
[[-194 -109  293 -108  -99 -261  197  473  129 -161  -95  -94   52  -92
   117   -8 -164  -46   83   36  -59 -194  105 -128   69  220 -234 -152
    33 -235  307 -157]
 [  -8  -93   99  -12 -225 -186  286  119  -99  -62  139   99 -193  193
    57  -92  -63 -168 -171  151  144 -124  -98   57   30  -10   36 -210
    83  -45  -51  -14]
 [ 118  -15 -111 -138  -83  293 -167  -62   62  154   28 -140 -223  105
    92   59    5   51  163  148   44   62   82  233  149 -259  394   13
   289 -130  108  207]
 [-109  -17  124  121  -91 -328  174   21  -29  -98  138  320 -241  245
   -60  -63    9 -137 -282   11 -135 -249  -10 -192 -159  164 -315 -332
    -5  233 -193 -335]
 [ 246   19 -246    2   63  242  -57 -133 -222  136   66  -73 -226  307
   158   92 -343  257 -155 -354 -302  213 -229 -109 -105  196  305   -2
    67  313 -458  420]
 [ 123   36 -225  -13 -119  350   -3 -146 -133  174   83  -40 -376  237
   165 -116   82   79  -20   98  122   47  -74  142  111 -271  419  -54
   282  102 -150  322]
 [  32  250 -251  -81 -187  176 -153   83   65  102 -165  183 -299  320
   146    6  206  -25   57  258  -70 -185   37  151  406 -394  568 -121
   523  -96   -3  126]
 [-110 -101   93   50 -177 -126  277  140  -63  -27  125  -37 -242   73
    84 -177  -24  -59 -101   42  153 -103  -19  -75  -69   98 -171 -196
    32   82    5  -63]
 [  53  -79   70  -64 -144 -335  277  106   -8 -104   76  261 -133  332
    48  108 -230 -197 -242  -48 -175 -213  -79  -49   11  116  -13 -203
    95   99 -164 -186]
 [ 172  233 -194  -60  106  273 -403 -220  105   96  -54  257 -272  278
     1  169   38  163   14   38 -425  -52   61    2   87 -183  383  -91
   338  121 -205   86]
 [ 123  127  -44  -52 -152 -111 -149  138  -36  -26   -7  167  -76  289
   -33  152 -139  -42 -115  141 -181  -19 -147   99  163   10  382 -165
   192 -199 -159  161]
 [ -24 -105   45  147  -52 -319   87 -215  -36   17  286  284 -311  333
  -155   50  -28 -169 -330  -98 -171 -163   21 -128 -328  174 -367 -293
   -67  409 -290 -431]
 [  94  292 -215   82 -259  161  -33 -171  -45   55   92  307 -525  277
    13 -238  205   28 -139  307   78  -86 -156   53  126 -280  423 -244
   409  161 -291  175]
 [-192  174  -83  106  -72  276 -164  -28   99  115  -25  -34 -442  -42
    69 -293  379  175  153  204   86 -112  185  -96   21 -179  -30 -178
   294  151  115  -32]
 [ -55  -39  298  104  102 -176 -249 -166   16 -104  261  297 -123   88
  -289   46  147  -60 -190  225 -154 -112   91  -44 -285   69 -342 -322
  -146  -48  -81 -294]
 [-202  -54   38  142 -276 -353  167  148   40   45  169 -105 -305   66
   -70 -132  -67  -79  -93  -75   72  -68   36 -172 -232  341 -386 -242
     0  264   -6 -326]
 [ 103   52   29  106 -217 -344 -128  -78 -118   -9  270  276 -184  375
  -258  122  -82 -194 -335  169  -85   -2 -189  107 -124  112  101 -303
   -12  -24 -326  -85]
 [  23    0  203   28   60  -24 -116  -16   18  -84  148   24 -120  -52
  -106  -17 -145  163  -61    6 -184   57  -35 -156 -240  266 -188 -180
   -80   20  -99   24]
 [ -25   80  384   10 -196 -374   26  152  155 -257  196  177 -113 -147
  -252 -107 -169  -19  -90  285  -32  -49  -87 -103 -184  304 -229 -315
   -17 -180   20 -156]
 [ 181  230   47 -173  -72  201 -109  -30  169 -115  -43  295 -228   50
    33  -28    3   94   76  347 -136 -108  -16   89  236 -275  462 -115
   409 -206   -7  208]
 [  57   84  -73 -161  228  458 -370  -13  192  117 -162 -181 -144  -76
   157  108  -39  363  312 -104 -349   48  236  -79   62  -55  170   70
   256   18  144  170]
 [ -30  -69  -17   -6  122  220  282   98 -272  -66  -92  212 -151  308
   372 -126   91   49 -211  -57 -106 -249  -78 -134  158 -180  123 -153
    98  104 -214  222]
 [-183 -124  -63  286  -53 -217  -83  -83 -128  198  268 -187 -331  180
  -144  -40  -21   42 -199 -295  -70   81   37 -237 -475  448 -534 -238
  -214  499 -230 -297]
 [  26 -143   42  -60  197   68  208    8 -104  -55  -20  147 -112  241
   249   51 -157   79 -165 -277 -319 -174   22 -225  -62   79 -118  -92
     4  254 -193   -4]
 [-166 -107  142   40 -165 -300  136  236   37  -24   85  -82 -126   55
   -12  -30  -99  -86  -52  -25    3 -101   60 -113 -109  259 -296 -200
   -23   34   85 -243]
 [-122 -149  253  -14   76 -147  -15   90   74  -69   88   26  -53   10
   -42   57  -14  -25  -27    3 -138 -145  173 -108 -158  144 -360 -184
   -87  -19  120 -268]
 [-261   -5   27  228 -347 -425  206  183  -91   19  163   99 -324  223
   -71 -207  150 -223 -242  121  189 -194  -45  -97 -100  161 -289 -370
    25  169  -83 -323]
 [ -67   47  -17  -53   24  268 -212   87  124  111  -47 -277 -204 -123
    87  -59   13  252  251  -16  -72   62  162  -70  -10   42   19  -19
   171    4  184  105]
 [  38  110   91 -177  -86  252  -13   85  132  -87  -76  151 -194   -8
   139 -123  176   18  155  439   91 -183   87  169  325 -425  383 -113
   392 -325  222  175]
 [-332  157   97  155 -125 -174 -234  334  148   20  -54 -182 -184 -156
   -97 -148  107  176  119   25 -101  -41  140 -282 -127  362 -370 -245
    52   38  167 -203]
 [ -24 -229  418  -61  231   42  181  -59  -32 -223  167  213  -43  -43
    47  -69   11   11 -122  114  -70 -197   96 -117 -180  -21 -355 -193
  -150  -63   35 -105]
 [ -67 -122  137   65 -238 -359    5  183  -17   21  225 -199  -92   54
  -163   43 -225  -80  -82  -14   58  109  -54    1 -210  382 -216 -195
  -120  -58   16 -130]
 [ -40 -128 -203   62 -294  -75   56  190 -295  198   87 -172 -166  424
   115   31   49 -199 -153   60  245   17 -127  242  167 -107  319 -135
    92 -120  -91  179]
 [ -36  132 -115  -35  -99  259 -203   28   89  125  -46  -78 -290   46
    81  -81  170  119  168  185   21  -28  114   69  146 -210  261  -86
   324  -49  109  115]
 [-100  -37 -198  -27  -63  297 -162   -8  -70  226  -52   -6 -259  331
   178    5  428 -110   71  255  154 -191  206  274  304 -548  338  -87
   321 -126  154   39]
 [-161   -5  189   51 -310 -404  108  316   67  -89  105  -36 -126    3
  -108  -89  -83 -123  -55  166  107  -80  -31  -49  -45  256 -176 -268
    33 -137  110 -182]
 [ 113  -24  -40  -96  -38  143    9  170  -91   38  -20 -199  -75   79
   172   36 -277  170   29 -116 -104  129 -117  -20   53  135  252   -5
    99  -60  -76  357]
 [-347 -264  -21  100 -107 -247   40  233   34  225   50 -379 -166  117
    50   43   54 -121   64 -250   51 -103  288 -103 -173  247 -507 -127
   -67  216  244 -446]
 [-193 -131  359  -35 -342 -506  253  348  207 -145  162 -105  -94 -150
  -133  -88 -148 -205   36  219  208 -123   78   -4  -95  275 -366 -248
     1 -207  330 -360]
 [ -82   80    3  105 -233 -134 -269   96   84  125  163 -284 -236  -71
  -203  -40  -77  113   88   43   32  192    4  -36 -211  329 -105 -167
    29   21   41  -40]
 [-196 -201  103   98  246   63   50   59  -73   43   30 -185 -131   -4
   146  -55  -50  218  -32 -369 -228  -64  167 -373 -315  337 -557 -116
  -190  350  -25 -155]
 [-119  -34  -40   -1  287  284 -263   75   17  120 -135 -199  -85   26
   174   80    6  311  135 -287 -370  -19  215 -247  -87  147 -173  -25
    25  174   36   21]
 [  28  229 -141 -129 -198  253 -127  219  150   71 -171 -161 -246  -37
   171  -98  -21  204  264  171   -4   24   19   48  300 -129  469  -24
   453 -159  156  315]
 [ -44 -175   43  -45 -105  -87  422  217   -5    1   48 -297 -187  -37
   235 -108 -416  132   -2 -365  -47   32  -44 -262 -176  429 -254  -34
   -10  306  -19   23]
 [  21  206  -91   -6 -365  -58 -148  133  102   71   54  -64 -294   60
   -87  -83  -14   17   72  268  106   64  -79  120  106    3  311 -160
   313 -126   33  114]
 [-267  140  -49   76  177  240 -244   30   99   54 -190  200 -274  127
   138  -96  480  117   79  105 -237 -345  324 -194  117 -258 -133 -204
   265  141  105 -222]
 [ -28 -226  214  -43  113 -139  194    3   41  -71  138   20 -108   47
    46   58 -239   21  -91 -223 -215 -100   95 -204 -272  278 -414 -121
  -125  221  -34 -241]
 [ -38 -200   24   19   94  -50   15   54 -119   69   76  -93  -72  222
    84  135 -147   13 -118 -251 -193  -29   44 -105 -150  199 -189 -105
  -116  144 -101  -65]
 [  26   -1   11   31 -170  -79  160  126 -171  -42   95   57 -183  193
    76  -98 -110  -13 -182   64   41  -14 -191  -11   19   86  134 -188
    63  -15 -185  179]
 [ -95 -158  210  -24   84  -74  -95  121   39  -18   70 -117   -4   -8
   -25   93  -64   31   28  -37 -131  -37  144  -64 -144  176 -269 -124
  -103  -89  140 -145]
 [-128   68   65   18  -74  126 -209  -11  126   62   52   -5 -277  -36
   -47 -114  284   35  129  295   86  -97  200   62   24 -196  -17 -180
   201  -94  196 -102]
 [ 196 -163  380 -150  202 -197 -107  -88  156 -171  214   93   83  -51
  -204  297 -485   81  -69 -132 -448   66   29 -118 -356  404 -291 -103
  -194  -40  -67 -155]
 [-258    4  148  136   95   27 -137   50    2  -14   34   88 -197   16
   -15 -135  316   67  -31  127  -66 -192  193 -176 -114   -3 -345 -261
   -10   61   77 -220]
 [ -35    0 -119  -74   35  304 -181   51   34  160  -84 -152 -202   99
   177   26  112  130  163   10  -66  -37  164   45  133 -181  191  -17
   242  -10  117  119]
 [ 200  243 -246  -66 -224  135 -108   -3  -12   73  -38  152 -302  306
    84   19  -77   47  -42  144 -100   10 -170  121  259 -177  622 -100
   418  -23 -213  308]
 [   6   89  -51  -16 -247 -111  132  311 -144  -54  -64   90 -115  264
   143  -42  -82  -69 -138  131   13  -93 -197   41  253  -17  348 -180
   208 -176 -116  228]
 [  42 -317  200   66  182  -60  143 -306 -133   -7  352  135 -202  187
   -58   33  -91  -50 -268 -156 -109  -56   54 -116 -429  143 -459 -188
  -262  319 -230 -233]
 [-176 -268  258  -32   66 -254  180   82   43  -86   86  215  -62  195
    35   89  114 -265 -130   63  -71 -369  246  -26  -57  -65 -403 -233
   -51   -8  155 -477]
 [  56  -71   13   38 -167 -308  120   31  -47    6  191   37 -186  235
   -69   84 -314  -68 -219 -171 -144   15 -126  -96 -210  342 -127 -186
   -38  209 -235 -118]
 [ -12  -65  219   61 -184 -467  121  -37  125  -94  291  144 -224   63
  -249   17 -246 -119 -194  -16 -120  -53  -18 -148 -358  403 -410 -276
   -79  208 -121 -403]
 [  49  -96  133    2   69 -169 -111  -46   67   -1  163  -21  -89   70
  -129  172 -298   76  -85 -215 -327   57   35 -158 -317  389 -281 -136
  -115  171 -125 -176]
 [ 206 -302   34    6   57 -166  -45 -240 -150  124  371  -97  -95  300
  -147  301 -400  -60 -244 -314 -205  196  -78   35 -411  338 -172  -76
  -259  225 -310  -77]
 [ 325  318 -322 -106 -163  167 -247 -102    5   80  -53  276 -285  417
    38  162 -156   76  -82   97 -307   30 -206  142  268 -183  782  -75
   471   10 -351  345]
 [ 374    7 -102 -150  116  504 -199 -382   -1  124  175  -77 -292   53
    47   66 -220  290   78  -29 -141  261  -65  116 -103 -115  417   73
   188   99 -206  437]
 [  45  263   84  -87 -164   80 -329   81  312  -24   13  -99 -234 -246
  -148  -69  -90  237  276  252  -99  119   56  -11   -4  109  167 -102
   301 -181  176  101]
 [-132   83 -200   14 -377  189 -102  215   68  252   -3 -479 -363  -76
   104 -221  133  105  293  183  372  134   74  153  149  -87  254  -37
   338  -91  279  197]
 [-104 -322  407  -70  294  -40   74   12  -52 -158  114  171   83   66
    39   99   74  -88 -115   66 -141 -254  209  -55 -140  -44 -409 -190
  -215 -151  123 -242]
 [-127 -219  244   39  123 -136  109  -15   11  -51  155   40 -127   46
    -4    1  -48   -8 -107 -115 -136 -144  152 -195 -282  201 -496 -188
  -152  185   11 -313]
 [ 158 -448  269 -276  363  110  166  -73   29  -60   90  -69  111   76
   193  316 -379   23   12 -314 -324  -64  193  -33 -167   83 -219   78
  -163   18   81  -75]
 [  64   67  -24  -51   57  271 -260 -217   43   66   66  220 -264  190
    -5   28  269    5   19  293  -55 -122  131  160   99 -397  249 -136
   251  -81   -6   32]
 [-205   97  -21  213 -250 -176   29  154 -131   11   87   89 -305  190
   -25 -234  213  -56 -187  170  124 -129  -75  -94  -24   67  -87 -331
    81   78 -123  -71]
 [  76 -175  174  -95 -109 -280  337   45  -33 -139  145  289 -106  288
    45   82 -188 -249 -244   59  -59 -229  -54   37    2    0  -29 -198
    46   -7 -111 -168]]

[ 262  232 -481 -312   32  147 -164 -172  -15  -11 -308  -96   95    6
  -15  388   36   13 -158  133   36   71 -316 -167 -222  -59 -215  -95
  -42 -276 -363   -2  163] -> 29
[-347 -149   87   14  -16   68  -67  124   77  167  223  -51 -254   38
  -70  -24  231  204  -92  -97  147  -69 -116   -6  332 -140  -84    2
   53   11  -98  346  208] -> 21
[  -4 -195  108   36   70   -5 -104   93   53  -73  169   64 -106  179
  -67 -100   92   74 -146   24   95 -130   80  -13 -315 -308  196 -120
  125 -103  167 -156  297] -> 68
[-316 -226  141  120  145   57   -7   94  349   66  278   44 -215  -96
  163   21  193  208   71   -3  159 -112 -242   -1  326 -254  -72  159
    9  -47  165  182   77] -> 23
[  16  -69   77  -39   96  304   69  175  366  -19  145 -287  -28 -253
  -67  169  -59 -100 -111 -149  349 -191 -253 -128  525 -179 -428  307
   77   95   94  -21   40] -> 43
[ -18  326 -384 -259 -110  137 -187  -56 -399  151 -243 -206   -7  -82
 -130  241   21   66 -136  -40   75  214 -132  106  151  329 -256 -203
 -136   42 -488  253  -24] -> 26
[ 301  392 -527 -245 -130   95 -110 -116 -172  -81 -377 -102  123 -146
 -235  209 -187 -261   19  139  -51  131  -30  101 -400   90  -62 -191
 -100   17 -193  -86    6] -> 39
[-250  -57 -189  101  222  -59 -138  -43  139   47   87  247 -174 -142
  206   68  176  174  247  188  -25  104 -198  250  -92  -81  155 -105
 -192  -72  162  156  -40] -> 9
[  89  258 -691 -295 -163  184 -299 -217  -48 -135 -410 -113  -61  135
 -425  121 -128 -267   68   97 -184    4  -77  -10 -548  -37  -34 -226
   35   37 -370  190  316] -> 17
[ 205   91  -93   32  127  136   23  -31  -65  -97 -101 -122  172 -156
   -3   40  -89    3  -16   28  112  -85  141   67 -137  105  -69   20
    9   31  169 -326 -233] -> 31
[  62   -2   34   50  110   99  119  -24  175   -7   11  -82   96 -177
  142   97   54  142    2   46  140 -137  -54  -73  117  -66 -143  187
   34  -90  157 -160 -182] -> 24
[ -31   88   17  -35  -95  153   33   20   12   -5  -40 -231   23  -97
  -74   20  -52   31  -38  -79  126 -113    4  -49  184   26 -201  119
   78   84  -37   -1  -80] -> 7
[  29   51 -168 -164  -54 -112  -91   36  133   74   46  183 -136   -3
   68  234  164   37  -69  203   38  126 -330  -17 -207 -371   98 -156
  -85 -281  -99  122  349] -> 41
[ -46   83   -4 -152 -190  -21  -59   30  151   -9   18  -10 -109  -18
  104  164   -1   32  -31   77   68   44 -341  -93   -3 -303  -61   26
    4 -146 -109   84  226] -> 40
[-198  -82 -212   59  270  175  -39    2  188  128   80  -12 -114 -187
  -30  118  211  134   70   12  128  -74 -116   91  274   30 -162   49
  -73   30   32  239  -60] -> 8
[  74   30 -283 -159  -18  173 -196  -85 -230    0 -170 -164   -1  265
 -344   -8   87   67 -250  -42    7 -117  183  -96 -324   30  -24 -209
  164  -57 -283   31  253] -> 28
[-291  262 -404 -110 -177  123 -146  -76 -113   75 -188 -126 -154 -179
 -224   55  -61  -86  234   -8  -73  128  -96  234  148  226 -137  -91
 -135  265 -251  435  -79] -> 12
[-149  -11 -265  -28  121  182 -144  -28  -72   76  -36  -97 -105   13
 -223   14  136   81  -42  -45   57  -66   46   81   39  106  -98 -106
    7   78 -129  215   58] -> 71
[-145   -9 -111   76  170  -31   66   59   73  235  132  142  -90 -228
   58  118  313  212   44  130   91   52  -60  155  182  -28   23  -57
 -140  -92   78  214  -83] -> 6
[-232  139   -5  -14 -301  -39 -166  -59 -154 -136  -87  -53 -118   54
    8 -150 -192   10  206   10 -111   51   10  163 -222   19  128  -81
    5  151  -17   45  -12] -> 56
[-113 -144 -195   91  236  231  -87 -140  211  -91  -53  -71  -27   30
  -85  -51   84   98  106   14   -8 -261   64  -32 -123  -43  -60   95
  110   27  117    2  -37] -> 19
[  77  143    2  -19 -163  -53   13 -113 -126  -84 -145  -35  104   37
  110  -29  -34  139   29  113  -59  -29   99  -21 -317  -29  100  -21
   61 -114   21 -186 -111] -> 50
[  37  285 -524 -299 -204  -46 -190   34 -183  154 -151   84 -167  -24
 -362  215   92 -184  -76  159  -46  259 -153  160 -283  -99   83 -407
 -155  -55 -376  363  398] -> 47
[ -77 -108  151   99 -122 -102    0 -129   49 -107  -12   75    1  260
  107 -209  111  274   37  123 -130 -220  185 -126 -490 -261  269    7
  220 -200  144 -154   68] -> 66
[ 168   80 -413 -297   39   29 -317    9 -138   19  -89   71 -121  172
 -184  252   94  -67 -266  118   56  161 -230    8 -433 -223   69 -387
  -58 -231 -306   63  525] -> 20
[ 112   72   -9  -15  -10  -21  -64  107 -293    9   17  -20   25   -5
 -122  -39   -8   19 -152   15  109   53  206  175 -229   48  127 -237
  -24   18   58 -193   23] -> 2
[-241  -44 -430   83  370  122 -133   39  118  148   81  146 -198 -288
 -123  120  208   -1  202   93   69   83  -92  366  139   95   -8 -153
 -245  135  113  324  -55] -> 62
[-185  -84  369  256  132   63  165  -16  123  -17  150 -105   89 -241
  447  -59   27  375  148  -36  176 -162   -3   17  393   93 -143  340
   19   17  336 -211 -514] -> 70
[-256  128 -322  -46  -59   96  -41 -157  210   68 -133  -20 -111 -159
   21  128   89   80  266  106  -85   -2 -241   39  124  -11 -142   90
  -74   17 -133  372  -80] -> 3
[   9  479 -421 -340 -317  -53 -265   -4 -415   54 -262  -49  -89 -145
  -65  275 -173 -154   19   87   -5  447 -307  279 -105  178  -48 -347
 -283   57 -428  219   96] -> 22
[-291  219 -261  -45 -106  -12 -167  -98  -94   39 -119   27 -140 -176
  109   91  -26   75  280   89  -76  209 -220  257   50  154  -13  -92
 -203   98 -133  291 -141] -> 11
[  -8  253 -130 -220 -286    0 -126  -59 -194    4 -174 -123  -17   20
   32  138  -72   68  -63   31    4  132 -192  -30  -68    5  -94  -89
  -25  -77 -310   87   85] -> 13
